[[-44.0  47.3  -2.5   5.0 -44.5]
 [-27.6 -18.4  26.2   6.0  46.6]
 [ 18.8 -57.5   8.7 -21.0  29.8]
 [-32.0  41.6  -1.6   0.3 -46.8]]
->
[[-44.0  47.3]
 [-27.6 -18.4]]

[[ 34.4 -15.6  22.4]
 [-30.1  24.2 -41.1]
 [  8.8  -0.4   2.3]
 [ 37.7 -13.7  28.3]
 [ 14.7  -3.6  11.0]]
->
[[ 34.4 -15.6]
 [-30.1  24.2]]

[[-12.6   6.0 -37.1 -48.6]
 [-22.1   3.9  31.7 -30.5]
 [ 32.6  -1.0 -15.2  11.6]
 [ -9.2  -1.1  46.7  12.0]]
->
[[-12.6   6.0]
 [-22.1   3.9]]

[[ 41.1   9.1]
 [-25.3  32.5]
 [ -5.8   6.0]]
->
[[ 41.1   9.1]
 [-25.3  32.5]]

[[  5.8   4.5  -7.1  14.5   4.0]
 [ -3.8  14.2  -4.9  14.1   1.9]
 [  7.1 -38.5  15.9 -43.0  -6.8]
 [ -0.6  -8.4   5.2 -12.5  -2.5]]
->
[[ 5.8  4.5]
 [-3.8 14.2]]

[[ 3.4 -2.0  4.1 45.9]
 [ 0.9 -2.2 -0.5 44.4]
 [-4.7 -1.8  1.0  0.7]]
->
[[ 3.4 -2.0]
 [ 0.9 -2.2]]

[[ 36.2 -56.9  -1.4   9.5]
 [ -5.6   5.8  -1.4   9.0]]
->
[[ 36.2 -56.9]
 [ -5.6   5.8]]

[[-21.4 -41.6   6.0 -40.6  -0.2]
 [-45.7 -18.3 -27.3  42.5 -38.6]
 [ 29.2  45.8  37.0 -14.8 -19.6]
 [ 47.6  -9.5 -15.2 -15.5 -23.4]
 [ 47.5  10.8 -10.3 -20.8 -10.8]]
->
[[-21.4 -41.6]
 [-45.7 -18.3]]
---
[[-15.0  25.0  18.3 -21.1  27.7  -7.9 -33.6  28.4]
 [  4.2 -25.0 -20.0   9.5 -28.2  -0.5  21.6 -27.3]
 [-12.4  23.8  17.6 -17.8  26.1  -6.1 -29.0  26.8]
 [  3.0 -32.9 -26.9   9.2 -36.7  -3.0  23.6 -35.7]
 [-18.8  -7.0 -11.3 -18.7 -10.4 -17.9 -11.0  -8.0]
 [ 35.4 -12.2   9.0  26.7  19.4  31.4 -47.4  -9.2]]
->
[[ 35.4 -12.2   9.0  26.7  19.4  31.4 -47.4  -9.2]
 [-15.0  25.0  18.3 -21.1  27.7  -7.9 -33.6  28.4]
 [  4.2 -25.0 -20.0   9.5 -28.2  -0.5  21.6 -27.3]
 [-12.4  23.8  17.6 -17.8  26.1  -6.1 -29.0  26.8]
 [  3.0 -32.9 -26.9   9.2 -36.7  -3.0  23.6 -35.7]
 [-18.8  -7.0 -11.3 -18.7 -10.4 -17.9 -11.0  -8.0]]

[[ 26.1   6.9   2.4 -12.2  26.3 -17.0  11.6 -56.9  -9.3   0.9   6.4  21.9
   13.0]
 [ 34.4  10.2  -7.3  40.0 -41.4   2.9  -7.2  19.2   5.5   1.4  31.0   3.6
    3.0]
 [ 20.4 -28.6  10.4  38.3 -24.1  -7.2 -12.4  -6.9 -11.6  30.0 -27.3  13.5
   23.7]
 [-22.1  20.2   3.5 -29.5  32.5  -2.0  27.3 -12.3   6.9 -31.2  20.4 -22.9
  -17.5]
 [ 28.1 -25.7  12.7  46.3 -21.8 -17.3  -0.6 -20.4  -4.7  13.6 -12.7   8.8
   26.4]]
->
[[ 28.1 -25.7  12.7  46.3 -21.8 -17.3  -0.6 -20.4  -4.7  13.6 -12.7   8.8
   26.4]
 [ 26.1   6.9   2.4 -12.2  26.3 -17.0  11.6 -56.9  -9.3   0.9   6.4  21.9
   13.0]
 [ 34.4  10.2  -7.3  40.0 -41.4   2.9  -7.2  19.2   5.5   1.4  31.0   3.6
    3.0]
 [ 20.4 -28.6  10.4  38.3 -24.1  -7.2 -12.4  -6.9 -11.6  30.0 -27.3  13.5
   23.7]
 [-22.1  20.2   3.5 -29.5  32.5  -2.0  27.3 -12.3   6.9 -31.2  20.4 -22.9
  -17.5]]

[[  5.7 -10.7 -23.7  -7.7]
 [  0.5 -12.9 -23.5 -10.6]
 [-28.7 -26.3 -20.9 -22.6]
 [ 39.9   9.6 -14.2  17.0]
 [ 41.9  42.7 -33.0 -48.9]
 [ 37.6  35.8 -34.4 -47.5]
 [-52.2 -16.9   6.7 -30.8]
 [ -9.1 -10.1 -10.4 -10.9]
 [ -6.9  -8.6 -10.2  -9.2]
 [  2.2 -12.2 -23.6  -9.6]]
->
[[  2.2 -12.2 -23.6  -9.6]
 [  5.7 -10.7 -23.7  -7.7]
 [  0.5 -12.9 -23.5 -10.6]
 [-28.7 -26.3 -20.9 -22.6]
 [ 39.9   9.6 -14.2  17.0]
 [ 41.9  42.7 -33.0 -48.9]
 [ 37.6  35.8 -34.4 -47.5]
 [-52.2 -16.9   6.7 -30.8]
 [ -9.1 -10.1 -10.4 -10.9]
 [ -6.9  -8.6 -10.2  -9.2]]

[[  3.5  -1.1 -10.7   3.6  -4.6  -4.8]
 [-15.8  -5.2  29.1   1.2  -4.8   7.4]
 [-18.0  -6.3 -43.9 -55.5  -2.7 -10.3]]
->
[[-18.0  -6.3 -43.9 -55.5  -2.7 -10.3]
 [  3.5  -1.1 -10.7   3.6  -4.6  -4.8]
 [-15.8  -5.2  29.1   1.2  -4.8   7.4]]

[[-47.5 -13.9]
 [-44.5 -22.6]
 [  0.4  -2.3]
 [-17.9 -16.3]
 [-47.0 -13.7]
 [  1.9   1.9]
 [-43.9 -12.7]
 [-23.2 -23.6]
 [-50.9 -16.2]
 [ 30.6   0.8]
 [  2.6   0.0]
 [-41.8 -23.5]]
->
[[-41.8 -23.5]
 [-47.5 -13.9]
 [-44.5 -22.6]
 [  0.4  -2.3]
 [-17.9 -16.3]
 [-47.0 -13.7]
 [  1.9   1.9]
 [-43.9 -12.7]
 [-23.2 -23.6]
 [-50.9 -16.2]
 [ 30.6   0.8]
 [  2.6   0.0]]

[[ 22.5  18.4 -55.5  -5.7  28.1 -14.5 -20.7 -24.3  45.8  13.8 -11.5  31.7
    6.2]
 [-42.2 -29.4 -35.9 -38.1   2.6 -23.0 -23.0  -4.4 -31.2 -40.7 -32.0 -40.9
  -27.9]
 [ 22.4  18.3 -56.0  -6.0  28.1 -14.8 -21.0 -24.6  45.8  13.8 -11.7  31.7
    6.1]
 [ -8.3  -8.5  -6.9  -8.3 -10.0  -8.2  -7.5  -7.8  -9.5  -8.9  -7.8  -8.1
   -8.6]
 [-48.5 -33.7 -39.1 -43.4   2.0 -25.9 -24.8  -3.9 -37.2 -47.4 -35.9 -46.8
  -32.3]]
->
[[-48.5 -33.7 -39.1 -43.4   2.0 -25.9 -24.8  -3.9 -37.2 -47.4 -35.9 -46.8
  -32.3]
 [ 22.5  18.4 -55.5  -5.7  28.1 -14.5 -20.7 -24.3  45.8  13.8 -11.5  31.7
    6.2]
 [-42.2 -29.4 -35.9 -38.1   2.6 -23.0 -23.0  -4.4 -31.2 -40.7 -32.0 -40.9
  -27.9]
 [ 22.4  18.3 -56.0  -6.0  28.1 -14.8 -21.0 -24.6  45.8  13.8 -11.7  31.7
    6.1]
 [ -8.3  -8.5  -6.9  -8.3 -10.0  -8.2  -7.5  -7.8  -9.5  -8.9  -7.8  -8.1
   -8.6]]
